Here is a tiny trained network, its code and every weight. The questions are about switching its units off for an input and a class, where a switched-off unit gives its printed mean instead of its output.

import numpy as np


def w(rows, s, z=0):
    codes = np.array(rows[::2]) - 128.0
    scale = np.full(codes.shape[1], s)
    scale[-1] = z or s
    return codes * scale


def norm(h):
    return h / np.sqrt((h * h).mean(-1, keepdims=True) + 1e-5)


def f(y):
    return np.maximum(y, 0)


def log_softmax(a):
    a = a - a.max(-1, keepdims=True)
    return a - np.log(np.exp(a).sum(-1, keepdims=True))


def net(x, mask):
    res = np.array(x, float).reshape(1, 7) / 4 @ E
    u = 0
    for l in range(3):
        y = f(norm(res) @ A[l][:, :-1].T + A[l][:, -1])
        res = res + np.where(mask[u : u + 12], y, B[l][:, -1]) @ B[l][:, :-1]
        u += 12
    return log_softmax(norm(res)[-1] @ U[:, :-1].T + U[:, -1])


A, B = {}, {}
E = w([
[134,138,89,95,1],'x0',
[98,119,74,250,87],'x1',
[129,128,126,127,129],'x2',
[116,136,139,129,123],'x3',
[124,131,132,128,127],'x4',
[131,126,126,128,129],'x5',
[68,9,161,103,110],'x6',
],0.0089)
A[0] = w([
[160,129,139,120,61,138],'L0N1',
[30,218,172,169,130,186],'L0N2',
[133,45,151,32,139,107],'L0N3',
[14,40,57,189,121,3],'L0N4',
[153,198,147,209,180,147],'L0N5',
[176,186,111,216,113,59],'L0N6',
[213,206,154,76,141,198],'L0N7',
[151,128,87,76,2,189],'L0N8',
[142,145,169,214,205,26],'L0N9',
[96,131,90,117,169,166],'L0N10',
[122,86,156,87,125,94],'L0N11',
[126,142,99,217,114,83],'L0N12',
],0.01,0.0031)
B[0] = w([
[60,201,131,133,105,180],'L0N1',
[169,95,99,99,156,182],'L0N2',
[70,144,107,90,145,228],'L0N3',
[254,167,215,128,133,226],'L0N4',
[156,77,81,94,102,218],'L0N5',
[82,155,91,80,214,202],'L0N6',
[202,77,210,213,79,245],'L0N7',
[150,202,143,83,62,254],'L0N8',
[126,75,106,117,66,190],'L0N9',
[117,117,185,136,174,156],'L0N10',
[110,143,89,107,178,177],'L0N11',
[127,121,70,115,151,192],'L0N12',
],0.0098,0.007)
A[1] = w([
[81,206,158,140,156,198],'L1N1',
[58,228,132,98,98,56],'L1N2',
[194,121,201,183,94,144],'L1N3',
[179,202,118,144,93,84],'L1N4',
[3,81,137,108,174,3],'L1N5',
[118,136,86,117,19,60],'L1N6',
[138,134,179,132,196,119],'L1N7',
[118,111,106,202,242,155],'L1N8',
[157,129,107,80,66,87],'L1N9',
[140,193,105,153,45,135],'L1N10',
[80,181,106,157,85,67],'L1N11',
[113,111,90,191,137,87],'L1N12',
],0.011,0.0035)
B[1] = w([
[138,72,82,128,152,171],'L1N1',
[185,42,87,89,98,203],'L1N2',
[95,61,190,190,109,254],'L1N3',
[85,142,151,144,147,217],'L1N4',
[91,191,139,176,167,169],'L1N5',
[164,79,140,176,206,201],'L1N6',
[143,92,109,135,195,184],'L1N7',
[136,98,121,84,2,194],'L1N8',
[94,187,191,135,88,200],'L1N9',
[86,166,148,158,179,232],'L1N10',
[147,79,126,115,211,159],'L1N11',
[148,139,153,86,50,140],'L1N12',
],0.0098,0.0071)
A[2] = w([
[127,76,144,141,189,83],'L2N1',
[82,149,190,180,59,82],'L2N2',
[110,132,217,123,149,148],'L2N3',
[112,87,145,158,111,107],'L2N4',
[53,164,94,35,119,84],'L2N5',
[90,122,109,37,107,1],'L2N6',
[90,149,96,107,205,127],'L2N7',
[102,251,59,122,115,41],'L2N8',
[117,81,67,36,172,155],'L2N9',
[147,61,167,141,30,77],'L2N10',
[107,196,94,115,76,91],'L2N11',
[143,82,158,240,162,104],'L2N12',
],0.011,0.0062)
B[2] = w([
[164,120,147,140,181,182],'L2N1',
[106,185,75,172,65,203],'L2N2',
[109,167,40,163,84,254],'L2N3',
[142,107,126,126,158,172],'L2N4',
[160,47,151,54,137,188],'L2N5',
[125,84,129,79,94,156],'L2N6',
[111,166,151,205,167,177],'L2N7',
[80,89,161,138,227,165],'L2N8',
[103,206,91,179,107,235],'L2N9',
[101,156,159,130,186,233],'L2N10',
[90,102,116,169,192,154],'L2N11',
[151,121,150,6,116,242],'L2N12',
],0.011,0.0068)
U = w([
[203,50,195,114,163,146],'0',
[68,166,106,161,236,178],'1',
[99,219,166,183,47,186],'2',
[74,118,117,8,81,1],'3',
[183,106,1,148,85,84],'4',
],0.025,0.004)

Each question gives the input, the list of numbers given to net, and the class t.
The units are the neurons (one row each of A and B). Each row of codes is followed by its name. A weight is (code - 128) times the scale printed after its matrix; where a second scale follows, it is the last column's (A, B and U).
mask holds one flag per neuron, layer by layer. A switched-off neuron (its flag False) gives its mean, the last column of its row in B, instead of its output. The means were averaged over made-up inputs and are rounded, as every weight is.
A unit's drop is (log p(t) with every unit on - log p(t) with that unit switched off) / (log p(t) with every unit on - log p(t) with every unit switched off).
The circuit of an input: a set's keep is (log p(t) with only the set's units on - log p(t) with every unit switched off) / (log p(t) with every unit on - log p(t) with every unit switched off). Starting from the 12 units with the biggest drops (on a tie, the unit counted first), units are removed one at a time, each time the one whose removal leaves the highest keep (on an exact tie, the one counted first), for as long as the keep stays at least 0.8.
units of the circuit, in order: the units of the circuit, biggest drop first
unit that matters most: the unit with the biggest drop
top k neurons: the k neurons with the biggest drops, biggest first
top k neurons in layer l: the k neurons of layer l with the biggest drops, biggest first
drop when u is switched off: that unit's drop, to one decimal
input [-4,8,-8,6,8,3,8], class 0: units of the circuit, in order	[L0N4]
input [6,1,5,8,-7,0,-7], class 1: units of the circuit, in order	[L0N6; L2N8]
input [6,-3,0,-4,-7,3,0], class 2: top 2 neurons	[L0N7; L0N6]
input [-8,1,-7,-1,1,-2,-7], class 4: top 2 neurons	[L0N5; L0N4]
input [0,6,-4,1,-4,-7,-3], class 4: top 3 neurons	[L0N8; L1N8; L1N10]
input [0,6,3,-8,7,2,0], class 4: top 2 neurons	[L0N7; L0N12]
input [-1,-2,-8,6,1,-3,-8], class 0: top 2 neurons in layer 0	[L0N7; L0N8]
input [6,1,7,-5,1,3,8], class 2: top 2 neurons	[L0N4; L0N6]
input [0,4,5,2,1,3,-1], class 4: top 2 neurons	[L0N8; L1N10]
input [0,-1,-3,4,-7,-1,8], class 1: top 2 neurons	[L0N8; L0N7]
input [3,1,6,-3,-5,-5,6], class 2: top 2 neurons	[L0N4; L0N6]
input [-3,-3,-4,3,2,-3,-8], class 0: drop when L0N7 is switched off	1.4
input [-3,-4,3,3,6,0,6], class 1: drop when L2N3 is switched off	0.0
input [-8,-1,8,7,4,2,-8], class 0: drop when L0N7 is switched off	1.5
input [-8,-1,-5,0,-7,-4,-6], class 0: unit that matters most	L0N7
input [2,2,-6,0,2,-2,7], class 2: drop when L0N4 is switched off	2.4
input [1,1,7,8,4,5,6], class 2: top 2 neurons in layer 0	[L0N4; L0N6]
